[ 62.7   3.8 -31.3 -42.2] → 3.8
[  5.8 -24.8  66.1  13.6   3.4] → 66.1
[ 1.1 -6.2  7.3 53.4  0.0 -4.2] → 53.4
[-15.5 -18.4 -41.7  65.8  40.1  12.7] → 65.8
[ 55.8 -26.4   4.5  12.7 -45.9  17.1] → 12.7
[ 70.6 -13.2  20.6 -10.0] → -13.2
---
[[5334 5684 7903 2805 7596]
 [4440 5447 4262 6860 4303]] -> 6860

[[174 187 230 250 202]
 [178 247 248  45 201]
 [185 231 248  90 171]] -> 45

[[5 6 5 4 7]
 [7 2 9 2 5]] -> 2

[[ 38  55  32 117]
 [  4  55 101  12]
 [131 166 160 214]] -> 101

[[56 89 16 63 88 38]
 [65 95 20 18 13 61]
 [64 76 26 13 30 58]] -> 13

[[ 12   4 -14   3  28  -1]
 [-26  32 -13   6  12  29]] -> 12

[[35 56 30 43 45 26]
 [41 38 48 75 48 58]
 [25 45 49 64 38 37]] -> 48
---
[-31.6 -21.3  66.2  45.3  38.5] => -31.6

[[-62.4  35.3 -23.0 -19.8 -39.9]
 [ -3.3 -63.3  -3.9  21.4  24.2]
 [-58.6 -16.7 -19.4 -24.0 -34.2]] => -63.3

[-55.1  21.4 -52.4 -36.8  18.0  33.5  24.9] => -55.1

[-17.3  48.3 -12.4 -23.3 -58.6  51.2] => -58.6

[[-22.7  13.7 -20.5 -16.7 -63.2]
 [ 24.8  34.4   5.3  18.0  11.3]] => -63.2

[ 20.8   8.4 -67.8  26.9 -18.4  21.6] => -67.8

[57.6 32.1 18.0 25.4 28.5 38.2] => 18.0
---
[-1.346  1.175 -0.437  0.169 -0.908 -0.883] → 1.175, 0.169

[[ 159.605  -55.156  118.223  175.408]
 [ 146.119  107.814 -114.981   94.646]] → 175.408, 159.605

[[ -8.101  17.331 -12.032   7.632  -6.795  10.050  -6.573]
 [  9.022  10.923  -3.112  -7.830   7.978  -5.932 -11.379]] → 17.331, 10.923

[-1.804  0.332 -0.319  1.663  0.831] → 1.663, 0.831

[-16.536  12.613  12.177 -14.882   1.129  -7.363  10.638] → 12.613, 12.177

[ 1.318  1.645 -0.207 -1.080] → 1.645, 1.318

[  5.265   8.633  18.798  11.620 -15.290] → 18.798, 11.620

[ 1.5  0.3  0.7  0.9 -0.6 -1.6] → 1.5, 0.9

[ 13.750   0.943   4.047   7.594  16.211   4.831 -14.217] → 16.211, 13.750
---
-159.26	-129.73	-202.21	121.47	32.09	20.88	6.52 → 6.52
0.15	-0.01	0.04	0.06	0.03	-0.13	0.03 → 0.03
12.2	-0.4	-14.4	-2.4	13.4 → 13.4
0.15	-0.09	0.09	0.05	0.06	-0.17 → -0.17
-0.931	0.160	1.118	-0.804 → -0.804
54.509	-31.995	-49.269	153.167	-111.433	-142.697	2.994 → 2.994
---
45.2	6.2	67.1	35.9	49.4 ⇒ 45.2, 49.4

55.3	57.6	19.6	-48.1 ⇒ 55.3, -48.1

40.7	56.5	12.7	-11.2	25.4 ⇒ 40.7, 25.4

43.9	48.7	-57.9	70.8	29.7
-64.9	-52.0	33.5	-67.0	-22.6
⇒ 43.9, -22.6

61.8	-52.7	50.0	22.1	-21.8	68.3 ⇒ 61.8, 68.3

67.9	19.0	-43.8	53.1	21.8 ⇒ 67.9, 21.8

30.5	24.6	2.9	26.5	41.6
1.7	-44.5	-58.9	-29.3	-23.4
⇒ 30.5, -23.4

6.2	-54.0	-25.1	43.6	19.9	-40.4	33.4
-19.9	14.0	22.5	-33.5	6.2	7.4	-35.0
⇒ 6.2, -35.0

-14.7	-17.9	-3.0	15.3	-28.8	67.6 ⇒ -14.7, 67.6

-52.0	-44.3	-4.1	-61.8	45.9 ⇒ -52.0, 45.9
---
-12.0,46.2,-0.3,6.0,0.7
41.8,-56.5,-2.0,31.7,-13.4
8.3,-33.6,0.3,-4.3,-0.5
==> -0.3

-48.9,-16.8,-53.6,46.3
-29.5,55.8,42.2,-42.0
-64.3,2.1,-32.8,-34.4
==> -16.8

31.5,0.4,42.6,31.7,-38.1,-33.7,-38.6
5.1,-29.5,24.6,8.2,-18.8,-5.3,-19.2
0.5,9.7,5.1,6.7,-59.9,-15.6,-58.3
==> -38.1

-56.3,9.6,66.0,-34.0,28.6
-39.7,-38.1,11.0,-73.9,-41.7
-43.2,-29.0,-37.6,-60.8,21.1
==> 66.0

-56.9,20.0,-46.0,-18.7
50.8,32.8,-46.6,15.6
-56.5,16.4,49.8,-13.3
==> 20.0

7.8,-66.5,-71.0,-17.3,-41.0,-12.7,-6.5
12.5,-53.3,-67.1,-11.7,-38.1,-15.8,5.1
6.0,-12.7,5.7,-11.9,0.3,2.3,3.4
==> -41.0

7.2,-60.4,-2.9,-27.8,22.3
-3.9,-49.6,16.9,-14.7,20.1
-24.0,3.5,42.0,3.5,-5.0
==> -2.9
---
[-56.6 -36.9  53.7  26.5] → -36.9
[  4.7  20.1 -34.7 -22.2 -52.9  41.2] → -22.2
[ 17.8 -22.6 -42.5 -12.4 -15.3 -21.3  53.4] → -15.3
[10.7 34.6 59.6 71.9] → 34.6
[ 32.1 -14.2 -13.2 -59.5  30.9   1.5 -52.9] → 30.9
[ -7.1  23.9 -35.6   7.8   8.9  -5.6 -53.9] → 8.9
